kefu: [ -45,   36, -109,  -63]
Lape: [ 1, -9, 15, 12]
Zek: [15, -1, 19, 13]
tugo: [ 24, -24,  72,  37]
tivak: [ 42, -25,  86,  52]
Siniv: [ 5, -7, 12,  1]
Zulof: [ 27, -16,  54,  32]
[15, -1, 18, 13] -> Zek
[ 1, -9, 14, 12] -> Lape

pepir: [ 49, -36, -37, -47]
kefu: [ 76,  -4, -11, -29]
Lape: [ 94,  39,  38, -16]
suku: [-47,  49, -36, -46]
tugo: [-57, -12, -46,  63]
shift +1: [76] -> [77]
perm: [-47,  49, -36, -37] -> pepir
loc: [-12] -> tugo, 1
shift -1: [49] -> [48]
loc: [63] -> tugo, 3
both suku tugo:  -> [-46]

pepir: [-16,  19,  -5,   0,  13, -23,  -5,  11,   4,  -7,  25,   4, -90,  -2,  -3,
 -26,  22,   6, -23, -18,  -6, -23, -17,   6,   8, -26, -14, -14, -16,  -7,
  -7,   6,  10, -21, -23,  -3,  14,   8, -24,  20, -10, -12, -76,  27,   9,
   9, -26, -10,  -8,   0, -42,  -6,  10,   3,   6,  12,   4, -23,  16,  -2,
   9,  -1,  -2,   7]
Zek: [  7,  20,  13, -33,  -7,  34,   4, -23, -13,  -2,   9,  -7,  43, -14, -27,
   0,   4,   1, -13,  14,  16,  -7,   8,   3,   5, -21,   4,  20,  16,   6,
  27,  -9,  -7, -29, -10,   4,   3,  -5, -11, -30,   9,  26,  -8,  50, -24,
 -32, -29,  15,   0,  -1,   7,   1, -35,   4, -31,  -1, -15,  16,   3,   6,
   1, -24,   0,   4]
Siniv: [  3,   4,  -8,  24,  13, -48,  16, -27,  20,  -3,  -6, -15,  36, -24,  19,
   4,  -6,  -5, -18,   3,  -1,  24,  14,   7,  22, -33,  -7,   3,  30,   3,
  -3,   7,   8,  48,  -6, -15,  -9, -44,   5,   2, -21,   4,  23,  22, -12,
   8, -12, -39,   3, -22, -50,  11, -47,   0, -13,   8,  -2, -24, -18,  -3,
 -23,  -5,  -1,   6]
[  3,   4,  -8,  24,  13, -48,  16, -27,  20,  -3,  -6, -15,  36, -24,  19,
   4,  -6,  -5, -18,   3,  -1,  24,  14,   7,  22, -33,  -7,   3,  30,   3,
  -3,   7,   8,  48,  -6, -15,  -9, -44,   5,   2, -21,   4,  23,  22, -12,
   8, -12, -39,   3, -22, -50,  11, -47,   0, -13,   8,  -2, -24, -18,  -3,
 -23,  -5,  -1,   6] -> Siniv
[  3,   4,  -8,  24,  13, -48,  16, -26,  20,  -3,  -7, -15,  36, -23,  19,
   4,  -6,  -4, -18,   4,  -1,  24,  15,   7,  22, -34,  -6,   2,  30,   4,
  -3,   7,   8,  48,  -5, -15,  -9, -44,   4,   1, -21,   5,  24,  23, -12,
   7, -13, -39,   3, -22, -49,  11, -47,   0, -14,   8,  -2, -24, -17,  -3,
 -22,  -6,  -1,   5] -> Siniv

vadu: [ 21, -45,  72, -91,  34, -60,   4, -65,  20,   3,  35, -27, -42, 106,  63,
  -8,  50, -27,  32, -15, -27,   0, -33,  38,   8, -46,  23]
Lape: [ 11, -76,  18,  29,  43,  63,  22, 104,  74, -51,  59,   5,  42, -15,  53,
 -84,  41,  57,   4,  33, -50, -43,  10, -11,  21, -53, -68]
Zek: [ -8,  27,  15, -65, -59, -48, -24, -89,  14,  89, -48, -30,   3,  -3, -12,
 107, -27, -40,  38, -30, -27,  24,   4,  31, -43,  38,  89]
[ 11, -76,  17,  29,  43,  62,  22, 104,  74, -52,  59,   4,  42, -15,  54,
 -85,  42,  57,   4,  32, -48, -43,  10, -11,  22, -53, -69] -> Lape
[ 11, -76,  18,  29,  43,  63,  22, 104,  74, -51,  59,   5,  42, -15,  53,
 -84,  41,  57,   4,  33, -50, -43,  10, -11,  21, -53, -68] -> Lape
shift -1: [50] -> [49]
perm: [-43,  38,  89,  -8,  27,  15, -65, -59, -48, -24, -89,  14,  89, -48, -30,
   3,  -3, -12, 107, -27, -40,  38, -30, -27,  24,   4,  31] -> Zek

kefu: [ 65,  17, -50, -42,  54]
dile: [ 30, -32,  35, -50,  95]
vadu: [-33, -95, -50, -23,  42]
nelu: [ 17,  65,  53, -42, -50]
tivak: [ -6, -66, -31, -51,  56]
[ 17,  64,  52, -42, -50] -> nelu
perm: [-42,  54,  65,  17, -50] -> kefu
loc: [-51] -> tivak, 3
loc: [-31] -> tivak, 2
shift -1: [-32] -> [-33]

nelu: [ 27,   5, -16, -39,  32, -37,   3, -51, -13, -33, -71, -62, -64,   3, -31,
 -56,  32, -80, -23, -57, -13,  45, -66, -30, -26,  -2,  11, -48, -49, -39,
 -78, -29,  -9, -20, -74, -71,   9]
vadu: [ -7, -52,  30, -47, -17, -30,  -2,  19, -57,  20,  -4,  -1,  10, -48,   6,
 -46,   0, -12,  -6, -17,   7, -14,   8,  -6, -10, -46,  -3, -15, -41,  23,
  -9, -23, -33, -45,  -5,  -6, -39]
Zek: [-45,  -4, -40, -18, -66,  -4, -46,  21,  20,  -6,  13,  37,  31, -23,  32,
   4, -66,   6, -63,  -6, -43, -36, -34,  30,  10, -32, -74, -20,  -9, -21,
  -4,  40, -50, -40, -13,  39, -47]
suku: [ 12,   4, -14,  29,  16, -43,  28, -58, -47, -16, -10, -40, -46, -29, -68,
  -1,   1, -10,  45,  22,  26, -15,  18, -87, -76,  38,  31,  36,  27, -47,
 -10, -87,  46,  34,   5, -55,  13]
tugo: [ 26,  -7, -13, -33,  25, -30,   1, -34, -16, -13, -58, -36, -43, -11, -12,
 -50,  20, -67, -15, -47,  -9,  31, -52, -22, -18,  -3,   6, -34, -42, -26,
 -57, -26, -11, -19, -50, -50,  10]
Zulof: [-13,   1, -15, -18, -34, -33, -26, -50, -47, -42, -11, -67,  -9,  26,  32,
 -52, -11, -26, -12, -43, -57, -13,  20, -19, -58, -34,  -3,  25, -36, -50,
  -7, -50, -30,   6, -22,  10, -16]
Lape: [ 29,   6, -14, -44,  34, -34,   2, -48,  -8, -33, -74, -62, -63,   8, -25,
 -59,  37, -83, -28, -62, -15,  51, -71, -22, -19,  -5,  11, -54, -55, -36,
 -82, -22, -13, -24, -79, -70,   9]
perm: [-39,   7, -33, -10, -45,  -9, -17, -46,   8,  20, -30, -17, -46,  -7, -57,
  -3,  -6, -12,  10, -15,  -6,  -4,   6,   0, -47, -52,  23,  -5,  -1, -14,
 -23,  30,  -2,  19, -41,  -6, -48] -> vadu
shift -1: [-13, -33, -71] -> [-14, -34, -72]
perm: [ -7, -50,  10, -57,  31, -67, -34, -42,  26,  -3,  25,  -9, -18, -13, -50,
 -30, -22, -52,   1, -19, -34, -16, -11, -12, -43, -50, -26, -26, -11, -47,
  20,   6, -58, -36, -15, -13, -33] -> tugo

dile: [ -12,   48,  -46,  -31,   48,  -69,  -29,  -85,  -82,   28,   -3,   69,
 -106,  -62,   51,   33]
suku: [  1,  -6,   8,   5,  -9,  14,   7,  15,  15,  -3,   0, -12,  16,   8,  -8,
  -6]
tugo: [  3, -12,  15,  12, -15,  19,   7,  24,  18,  -7,   3, -21,  25,  16, -12,
 -11]
Zek: [  3, -15,  15,  12, -17,  22,  10,  29,  22,  -5,   1, -19,  29,  17, -15,
 -11]
Lape: [  -4,   32,  -21, -109,    5,  -29,   51,  -37,  -51,   24,  -25,   23,
  -65,  -70,   37,    5]
Siniv: [ 13, -44,  48,  37, -59,  74,  32,  94,  76, -27,  11, -70,  99,  58, -53,
 -32]
pepir: [ 11, -46,  49,  38, -61,  75,  32,  94,  77, -24,   9, -70,  97,  58, -50,
 -32]
tivak: [ 1, -3,  0, -1, -2,  3,  1,  4,  2, -2,  0, -1,  4,  1, -3, -1]
kefu: [  9, -34,  34,  27, -44,  53,  21,  69,  54, -19,   6, -51,  70,  42, -37,
 -24]
Zulof: [  2,  -9,  26, -93, -13,  42,  92,  54,  16,   2, -22, -41,  20, -23, -13,
 -24]
nelu: [  7, -26,  27,  19, -34,  43,  17,  53,  46, -14,   7, -41,  56,  34, -28,
 -21]
[ 1, -3,  0, -1, -2,  3,  1,  4,  2, -2,  0, -1,  4,  1, -3, -1] -> tivak
[  3,  -9,  27, -92, -11,  43,  93,  54,  16,   4, -23, -41,  20, -23, -13,
 -22] -> Zulof
both suku Lape:  -> [5]

dile: [  8,  38, -41,   0,   0, -65]
pepir: [-23,  38,  16, -21,  38,  -8]
Zek: [ 38,  39, -21,  16,  -8, -23]
both dile pepir:  -> [38]
shift -1: [16] -> [15]
loc: [-65] -> dile, 5
both Zek dile:  -> [38]
shift +1: [-21] -> [-20]
perm: [-23,  -8,  16, -21,  39,  38] -> Zek

pepir: [ -2,   8,  10,   7, -25,  17,  -5, -32,   3,  -5,  12,  -6,  -6,  -4, -60]
nelu: [-15,  68,   6, -27,  -4,  76,  28,  13,   8,  28,  -3,  -4, -63, -33, -91]
tivak: [  8,  10,  12,  -6, -16, -60,  30, -25,  -4,   4,  17,  -5,   3, -32,  -2]
[-15,  68,   5, -27,  -4,  76,  28,  13,   8,  29,  -3,  -3, -62, -33, -91] -> nelu
perm: [-32,   3,  -5,  12,  -6,  -6,  -4, -60,  -2,   8,  10,   7, -25,  17,  -5] -> pepir
[-15,  68,   6, -27,  -4,  76,  28,  13,   8,  28,  -3,  -4, -63, -33, -91] -> nelu
loc: [-15] -> nelu, 0

Siniv: [  7,   8,  -5,  -1,   1, -37, -34,   5, -13,  -3,  -7, -25, -47, -37, -13,
  41, -12,  20,  43,   5,  20,  -5,  13,  -8, -18,  11,  -6,  19,  -7,  36,
  16,  -4,  26,   9,  25,   1, -12,  24, -39, -16, -32, -15]
kefu: [ -1,   8,   5,   2, -37, -13, -25,   1,  -8,  16, -16, -13,  25, -32, -34,
 -15,  41,  16,  -5,  -7, -37,  19,  13,  -6, -19,   9,  20, -12, -47,  43,
   7,   1,  20, -14, -39,  26,  -7, -12,  -4,  -5,  11,   5]
tugo: [ -1,   8,   5,  36, -37, -13, -25,   1,  -8,  16, -16, -13,  25, -32, -34,
 -15,  41,  -3,  -5,  -7, -37,  19,  13,  -6, -19,   9,  20, -12, -47,  43,
   7,   1,  20,  24, -39,  26,  -7, -12,  -4,  -5,  11,   5]
pepir: [ 11,   8,   8,   7, -36,  -7,  50, -22, -24,   0,  -5,  28,  -5, -36,  19,
  -3, -51, -52, -17,  15,  33, -41, -19,  13,   6,   5, -48,  32,  68, -28,
  16,   1,  -1, -21,  41,   1, -22, -45,  -1,  23,   5,   3]
Lape: [ -2,   1,   3,   2,  -4,   5,  -5,   7, -27, -15,   8,   7,   6,  -4,  -1,
  -6,  -7,  16,   2,   8,   7,   5,  -1,   9,  15,   0,  -2,   6, -12, -17,
  -3, -16,   6,  14, -91, -24,  61,  36,   4, -14,  -1,  10]
[  0,   8,   5,  36, -36, -13, -24,  -1,  -9,  15, -17, -14,  26, -32, -34,
 -17,  42,  -4,  -5,  -7, -38,  21,  14,  -6, -20,   9,  20, -11, -48,  42,
   7,   1,  20,  25, -39,  25,  -8, -11,  -4,  -4,  11,   9] -> tugo
loc: [-45] -> pepir, 37
perm: [  5,  11,  -5,  -4, -12,  -7,  26, -39,  24,  20,   1,   7,  43, -47, -12,
  20,   9, -19,  -6,  13,  19, -37,  -7,  -5,  -3,  41, -15, -34, -32,  25,
 -13, -16,  16,  -8,   1, -25, -13, -37,  36,   5,   8,  -1] -> tugo
[ -1,   8,   5,   2, -37, -13, -25,   1,  -8,  16, -16, -13,  25, -32, -34,
 -15,  41,  16,  -5,  -7, -37,  19,  13,  -6, -19,   9,  20, -12, -47,  43,
   7,   1,  20, -14, -39,  26,  -7, -12,  -4,  -5,  11,   5] -> kefu
[ -1,   6,   6,   1, -39, -13, -25,   2,  -8,  16, -16, -12,  26, -32, -35,
 -15,  41,  17,  -6,  -8, -38,  19,  11,  -7, -18,   9,  20, -13, -46,  42,
   8,   1,  20, -14, -38,  26,  -6, -12,  -6,  -5,  11,   5] -> kefu

Zulof: [-100,  -70,  -12,  -10,  -64]
dile: [ -4, -11, -91, -70, -10]
vadu: [ 14, -42, -75, -42,  12]
[ -4, -10, -90, -70,  -9] -> dile
shift -1: [-70, -12] -> [-71, -13]
shift -1: [-42] -> [-43]
[ -4, -11, -91, -70, -10] -> dile
[-100,  -70,  -12,  -10,  -64] -> Zulof
shift +1: [ -4, -11, -91, -70] -> [ -3, -10, -90, -69]

nelu: [-29, -31,  45, -24,  46, -30, -30,  45,  29,  25,  28,  18, -22,  63, -15,
 -20, -22, -60, -11, -12,  -3, -68,  44, -14, -36, -62,   3, -12,   6, -14,
 -32,   3,   3,   2,   7,  51,  36, -26, -11,   4, -25,   1,  -8, -24, -40,
 -47,  62, -21,  33,  -1,  43,  -8, -16,  -1, -61,  27,  -1,  43, -11, -24,
   4, -47, -13]
dile: [ 18, -24,  36,  16,  51, -18, -15,  26,  21,  13,  39,  -9, -32,  35, -49,
  23, -59, -76, -30,   1, -47, -66,  47,  11, -62, -57,  38,  13,  13, -10,
 -57,   0, -12, -25,   4,  34,   0, -10,  12, -23, -48,   7,  66,   9, -57,
 -53,  44,   8,  37,   9,  42,  13, -10,  -8, -43, -12,  -2,  38,   5, -41,
 -18, -81, -50]
Zek: [-29, -31,  45, -24,  46, -30, -30, -38,  29,  25,  28,  18, -22,  63, -15,
 -20, -22, -60, -11, -35,  -3, -68,  44, -14, -36, -62,   3, -12,   6, -14,
 -32,   3,   3, -22,   7,  51,  36, -26, -11,   4, -25,   1,  -8, -24, -40,
 -32,  62, -21,  33,  -1,  43,  -8, -16,  -1, -61,  27,  -1,  43, -11, -24,
   4, -47, -13]
tivak: [  9,  11,   8, -66,   9, -48,  18,  -9, -25,  51,  13, -57, -10,  42,  -8,
 -76,  66, -12,  13, -49, -15, -41, -23, -59, -57, -47,  34, -53, -24,  12,
  47, -18, -43,   0,   5,  37,   4, -57,  13, -10, -62,  38,  44, -30,   1,
  16,   4,  36, -10, -32,  26, -18,  21,   7, -12,  -2,  23, -50,  36,   0,
  13, -81,  26]
[-29, -31,  45, -24,  46, -30, -30, -38,  29,  25,  28,  18, -22,  63, -15,
 -20, -22, -60, -11, -35,  -3, -68,  44, -14, -36, -62,   3, -12,   6, -14,
 -32,   3,   3, -22,   7,  51,  36, -26, -11,   4, -25,   1,  -8, -24, -40,
 -32,  62, -21,  33,  -1,  43,  -8, -16,  -1, -61,  27,  -1,  43, -11, -24,
   4, -47, -13] -> Zek
perm: [ 34, -53,  12, -23, -62,  21,  37, -10, -30, -25, -81, -43,  51, -18, -10,
   8,  36,  13,  38, -57,  13,   4,  13, -24,   9,  16, -76, -66,  38, -12,
  39, -59,   1,   7,   9, -12, -57,  35, -49,   0, -50,  -8, -57,  13,  26,
 -10,  23,  11,  66, -15, -32, -18,   5,  44,  -9, -47,  47, -41,  18,   0,
 -48,  -2,  42] -> dile
[-29, -31,  45, -24,  46, -30, -30,  45,  29,  25,  28,  18, -22,  63, -15,
 -20, -22, -60, -11, -12,  -3, -68,  44, -14, -36, -62,   3, -12,   6, -14,
 -32,   3,   3,   2,   7,  51,  36, -26, -11,   4, -25,   1,  -8, -24, -40,
 -47,  62, -21,  33,  -1,  43,  -8, -16,  -1, -61,  27,  -1,  43, -11, -24,
   4, -47, -13] -> nelu
[  9,  11,   8, -66,   9, -48,  18,  -9, -25,  51,  13, -57, -10,  42,  -8,
 -76,  66, -12,  13, -49, -15, -41, -23, -59, -57, -47,  34, -53, -24,  12,
  47, -18, -43,   0,   5,  37,   4, -57,  13, -10, -62,  38,  44, -30,   1,
  16,   4,  36, -10, -32,  26, -18,  21,   7, -12,  -2,  23, -50,  36,   0,
  13, -81,  26] -> tivak
[-29, -31,  44, -24,  45, -29, -30,  45,  29,  25,  29,  18, -22,  64, -15,
 -21, -22, -59, -11, -12,  -3, -67,  44, -14, -36, -63,   3, -11,   6, -14,
 -32,   3,   3,   2,   8,  52,  37, -26, -11,   4, -24,   1,  -7, -24, -40,
 -47,  62, -21,  33,  -1,  43,  -9, -16,  -1, -62,  27,  -2,  43, -11, -24,
   4, -47, -12] -> nelu

Lape: [ 70,  43,   8, -40, -21]
pepir: [ 55,  24, -72,  28, -62]
Siniv: [28,  2, -1,  0,  1]
nelu: [ 83,  -4, -21,  20, -65]
Zulof: [ 89, -28, -41,  33, -67]
tivak: [ 83,  -4, -87,  28, -53]
tugo: [ 31,  -9, -40,  68,  96]
kefu: [-2,  1, -2, -1, -2]
shift +1: [ 2, -1] -> [3, 0]
[ 31, -10, -40,  66,  96] -> tugo
both tugo Lape:  -> [-40]
both pepir Siniv:  -> [28]

Zek: [-39, -14, -12, -20, -29,  23, -27,   5, -27, -20,  31,  70,  -6, -17, -11,
  37, -12,  -1,  -9,  54,  -3,  -8,  18,  36, -14,  -4, -30]
Zulof: [ 36,  -8,  -1,  54, -30, -20, -14,  -8,  23,  18,  70,  -6, -10, -14,  -4,
 -12, -20, -27, -29,  -3,   5,  31, -13, -12, -39, -17,  37]
Lape: [-12, -39, -14, -29, -12,  37,  31,  -3, -11,  -1, -30,  54, -20,   5,  -6,
 -14, -20,  -8,  23, -13,  -8,  -4, -27,  36, -17,  70,  18]
[ 37,  -9,  -3,  54, -31, -20, -13,  -8,  23,  19,  71,  -6, -11, -13,  -3,
 -12, -20, -29, -29,  -4,   5,  31, -15, -11, -38, -17,  37] -> Zulof
perm: [-30,  -4, -14,  36,  18,  -8,  -3,  54,  -9,  -1, -12,  37, -11, -17,  -6,
  70,  31, -20, -27,   5, -27,  23, -29, -20, -12, -14, -39] -> Zek
[ 36,  -8,  -1,  54, -30, -20, -14,  -8,  23,  18,  70,  -6, -10, -14,  -4,
 -12, -20, -27, -29,  -3,   5,  31, -13, -12, -39, -17,  37] -> Zulof
perm: [ -1, -30,  54, -20,   5,  -6, -14, -20,  -8,  23, -13,  -8,  -4, -27,  36,
 -17,  70,  18, -12, -39, -14, -29, -12,  37,  31,  -3, -11] -> Lape
shift +1: [ -4, -12, -20] -> [ -3, -11, -19]

